Below is a small trained network, with its code and all its weights. Each question gives an input and a target symbol and asks what happens when units are switched off, that is, made to give their printed mean instead of their output.

import numpy as np


def w(rows, s, z=0):
    codes = np.array(rows[::2]) - 128.0
    scale = np.full(codes.shape[1], s)
    scale[-1] = z or s
    return codes * scale


def norm(h):
    return h / np.sqrt((h * h).mean(-1, keepdims=True) + 1e-5)


def f(y):
    return np.maximum(y, 0)


def softmax(a):
    e = np.exp(a - a.max(-1, keepdims=True))
    return e / e.sum(-1, keepdims=True)


def log_softmax(a):
    a = a - a.max(-1, keepdims=True)
    return a - np.log(np.exp(a).sum(-1, keepdims=True))


def net(x, mask):
    ids = ['ΔΘΞΣΨαεζημτ'.index(c) for c in x.split()]
    T = len(ids)
    res = E[ids] + P[:T]
    u = 0
    for l in range(3):
        q, k, v = (norm(res) @ M[l].T for M in (Q, K, V))
        z = softmax(np.where(np.tri(T) > 0, q @ k.T / 3**0.5, -1e9)) @ v
        res = res + np.where(mask[u], z, O[l][:, -1]) @ O[l][:, :-1]
        u += 1
        y = f(norm(res) @ A[l][:, :-1].T + A[l][:, -1])
        res = res + np.where(mask[u : u + 12], y, B[l][:, -1]) @ B[l][:, :-1]
        u += 12
    return log_softmax(norm(res)[-1] @ U[:, :-1].T + U[:, -1])


Q, K, V, O, A, B = {}, {}, {}, {}, {}, {}
E = w([
[158,118,110,96],'Δ',
[94,59,49,147],'Θ',
[119,70,106,142],'Ξ',
[80,141,8,144],'Σ',
[107,21,140,118],'Ψ',
[84,165,224,100],'α',
[177,137,86,95],'ε',
[153,133,209,208],'ζ',
[148,136,130,102],'η',
[167,167,166,100],'μ',
[152,149,158,113],'τ',
],0.017)
P = w([
[193,235,222,202],'0',
[90,246,154,116],'1',
[143,254,106,129],'2',
[122,199,83,135],'3',
[154,157,80,114],'4',
[134,32,87,111],'5',
[198,137,85,133],'6',
[216,157,114,204],'7',
[227,185,47,228],'8',
],0.0058)
Q[0] = w([
[107,144,55,239],'0.h1',
[180,130,50,133],'0.h1',
[1,167,151,210],'0.h1',
],0.0065)
K[0] = w([
[88,222,166,99],'0.h1',
[103,132,203,119],'0.h1',
[253,100,136,215],'0.h1',
],0.0052)
V[0] = w([
[253,201,217,211],'0.h1',
[150,205,61,117],'0.h1',
[140,113,207,237],'0.h1',
],0.0052)
O[0] = w([
[111,91,93,80,252],'0.h1',
[254,149,164,168,122],'0.h1',
[161,45,184,147,197],'0.h1',
],0.012,0.0042)
A[0] = w([
[46,134,79,113,199],'0.n1',
[174,99,165,163,16],'0.n2',
[68,191,151,129,55],'0.n3',
[116,109,122,163,3],'0.n4',
[152,246,102,117,229],'0.n5',
[127,133,83,108,154],'0.n6',
[138,122,127,75,54],'0.n7',
[199,105,149,144,94],'0.n8',
[172,90,126,151,38],'0.n9',
[168,168,137,127,132],'0.n10',
[153,74,116,180,83],'0.n11',
[137,96,217,180,108],'0.n12',
],0.013,0.0039)
B[0] = w([
[254,54,198,18,190],'0.n1',
[113,102,97,131,164],'0.n2',
[97,22,148,190,187],'0.n3',
[129,181,54,162,132],'0.n4',
[116,57,185,126,234],'0.n5',
[80,77,143,87,169],'0.n6',
[151,69,35,115,149],'0.n7',
[66,80,112,111,188],'0.n8',
[93,130,136,93,158],'0.n9',
[120,41,133,107,182],'0.n10',
[94,130,101,63,190],'0.n11',
[170,119,71,133,254],'0.n12',
],0.0068,0.0064)
Q[1] = w([
[67,200,154,142],'1.h1',
[38,45,198,59],'1.h1',
[3,224,57,204],'1.h1',
],0.0052)
K[1] = w([
[146,109,87,102],'1.h1',
[174,106,22,254],'1.h1',
[117,26,213,57],'1.h1',
],0.0058)
V[1] = w([
[219,154,247,163],'1.h1',
[106,164,200,171],'1.h1',
[114,166,189,62],'1.h1',
],0.011)
O[1] = w([
[177,120,157,8,109],'1.h1',
[240,60,113,28,2],'1.h1',
[60,1,145,31,102],'1.h1',
],0.0095,0.0039)
A[1] = w([
[130,97,107,161,151],'1.n1',
[58,170,175,109,134],'1.n2',
[119,128,101,90,79],'1.n3',
[117,132,180,252,146],'1.n4',
[139,157,139,133,1],'1.n5',
[108,169,59,115,112],'1.n6',
[155,107,56,136,125],'1.n7',
[105,115,75,10,123],'1.n8',
[194,156,104,138,91],'1.n9',
[97,120,80,62,130],'1.n10',
[105,159,203,145,146],'1.n11',
[117,217,144,137,139],'1.n12',
],0.011,0.0081)
B[1] = w([
[196,128,141,52,190],'1.n1',
[123,143,96,153,168],'1.n2',
[170,109,121,97,131],'1.n3',
[73,158,86,78,255],'1.n4',
[110,67,84,94,128],'1.n5',
[118,59,124,159,136],'1.n6',
[87,129,150,254,162],'1.n7',
[138,127,204,84,195],'1.n8',
[146,196,152,34,130],'1.n9',
[156,125,243,138,172],'1.n10',
[76,123,53,171,185],'1.n11',
[166,85,61,113,144],'1.n12',
],0.0073,0.0084)
Q[2] = w([
[152,106,156,159],'2.h1',
[147,102,65,199],'2.h1',
[239,146,2,192],'2.h1',
],0.0088)
K[2] = w([
[109,164,130,194],'2.h1',
[188,251,147,140],'2.h1',
[81,254,189,35],'2.h1',
],0.0071)
V[2] = w([
[97,148,193,149],'2.h1',
[232,253,219,123],'2.h1',
[226,58,125,90],'2.h1',
],0.012)
O[2] = w([
[5,85,171,77,132],'2.h1',
[66,191,238,128,5],'2.h1',
[109,183,134,237,143],'2.h1',
],0.013,0.012)
A[2] = w([
[137,114,83,237,173],'2.n1',
[127,185,200,112,164],'2.n2',
[130,228,150,122,41],'2.n3',
[152,78,66,24,217],'2.n4',
[115,161,112,99,53],'2.n5',
[143,7,113,139,110],'2.n6',
[224,124,102,186,159],'2.n7',
[114,215,177,185,55],'2.n8',
[217,126,166,178,104],'2.n9',
[134,174,104,196,253],'2.n10',
[33,121,34,122,139],'2.n11',
[102,101,177,180,195],'2.n12',
],0.012,0.0054)
B[2] = w([
[97,92,116,167,205],'2.n1',
[92,93,63,108,147],'2.n2',
[186,217,177,130,131],'2.n3',
[189,139,250,120,248],'2.n4',
[185,111,214,112,128],'2.n5',
[80,118,161,149,235],'2.n6',
[74,123,90,137,180],'2.n7',
[133,199,156,85,135],'2.n8',
[10,150,22,212,142],'2.n9',
[146,99,255,177,173],'2.n10',
[181,46,156,155,210],'2.n11',
[22,130,45,95,170],'2.n12',
],0.0076,0.013)
U = w([
[52,140,101,71,109],'Δ',
[134,107,250,79,101],'Θ',
[107,158,84,66,139],'Ξ',
[114,199,172,144,194],'Σ',
[160,163,134,157,143],'Ψ',
[49,170,82,197,141],'α',
[101,158,108,109,126],'ε',
[107,161,52,180,208],'ζ',
[83,137,90,88,123],'η',
[109,122,150,139,1],'μ',
[94,150,96,84,116],'τ',
],0.012,0.0048)

Each question gives the input, a string of symbols that net reads in full, and the target symbol t.
The units are the heads (3 rows each of Q, K, V and O) and the neurons (one row each of A and B). Each row of codes is followed by its name. A weight is (code - 128) times the scale printed after its matrix; where a second scale follows, it is the last column's (O, A, B and U).
mask holds one flag per unit, layer by layer, with each layer's heads first. A switched-off unit (its flag False) gives its mean, the last column of its rows in O or B, instead of its output. The means were averaged over made-up inputs and are rounded, as every weight is.
A unit's drop is (log p(t) with every unit on - log p(t) with that unit switched off) / (log p(t) with every unit on - log p(t) with every unit switched off).
The circuit of an input: a set's keep is (log p(t) with only the set's units on - log p(t) with every unit switched off) / (log p(t) with every unit on - log p(t) with every unit switched off). Starting from the 12 units with the biggest drops (on a tie, the unit counted first), units are removed one at a time, each time the one whose removal leaves the highest keep (on an exact tie, the one counted first), for as long as the keep stays at least 0.8.
circuit, biggest first: the units of the circuit, biggest drop first
most important unit: the unit with the biggest drop
top k neurons: the k neurons with the biggest drops, biggest first
drop when u is switched off: that unit's drop, to one decimal
input α α η Θ α α α Ψ, target Θ: most important unit	1.n8
input α ζ μ α, target α: top 4 neurons	0.n12, 0.n1, 0.n2, 2.n4
input ζ α α Δ μ, target ζ: circuit, biggest first	2.h1, 0.h1, 1.h1, 0.n7
input Θ ζ ζ α Θ, target Θ: circuit, biggest first	2.h1, 1.h1, 0.n1
input ζ η Σ μ, target ζ: circuit, biggest first	2.h1, 0.n1
input Θ Ξ α τ ζ ζ Θ Θ ζ, target Θ: top 2 neurons	2.n4, 0.n6
input ζ ε ε, target α: top 3 neurons	0.n6, 0.n5, 0.n10
input α α ε ζ Σ, target α: top 2 neurons	0.n5, 1.n4
input Θ ε α α Σ α α α τ, target Θ: circuit, biggest first	2.h1, 0.h1
input μ α Σ α ε, target Θ: circuit, biggest first	1.n8, 2.n4
input α Θ α α Δ, target Θ: top 2 neurons	0.n1, 1.n8
input Ξ ε α Ξ, target Θ: circuit, biggest first	0.n1, 2.n4
input Θ α Σ Θ Θ Ψ ζ α μ, target Θ: circuit, biggest first	2.h1, 0.h1
input ζ Δ α Ψ Θ τ, target ζ: circuit, biggest first	2.h1
input α α ζ α Ξ, target α: top 3 neurons	0.n1, 0.n12, 0.n2
input α η α α α Θ, target Θ: top 2 neurons	0.n1, 1.n8
input α Θ α α Θ ζ, target α: top 3 neurons	0.n1, 0.n12, 1.n4
input ζ α η, target ζ: top 3 neurons	0.n8, 0.n11, 0.n2
input Σ α μ α α ε ε ζ, target Σ: top 3 neurons	0.n5, 0.n11, 0.n8
input ζ α Θ Δ α, target ζ: circuit, biggest first	2.h1
input α ζ α μ, target α: top 2 neurons	0.n1, 0.n12
input ε μ α α α μ, target Θ: drop when 0.n10 is switched off	0.1
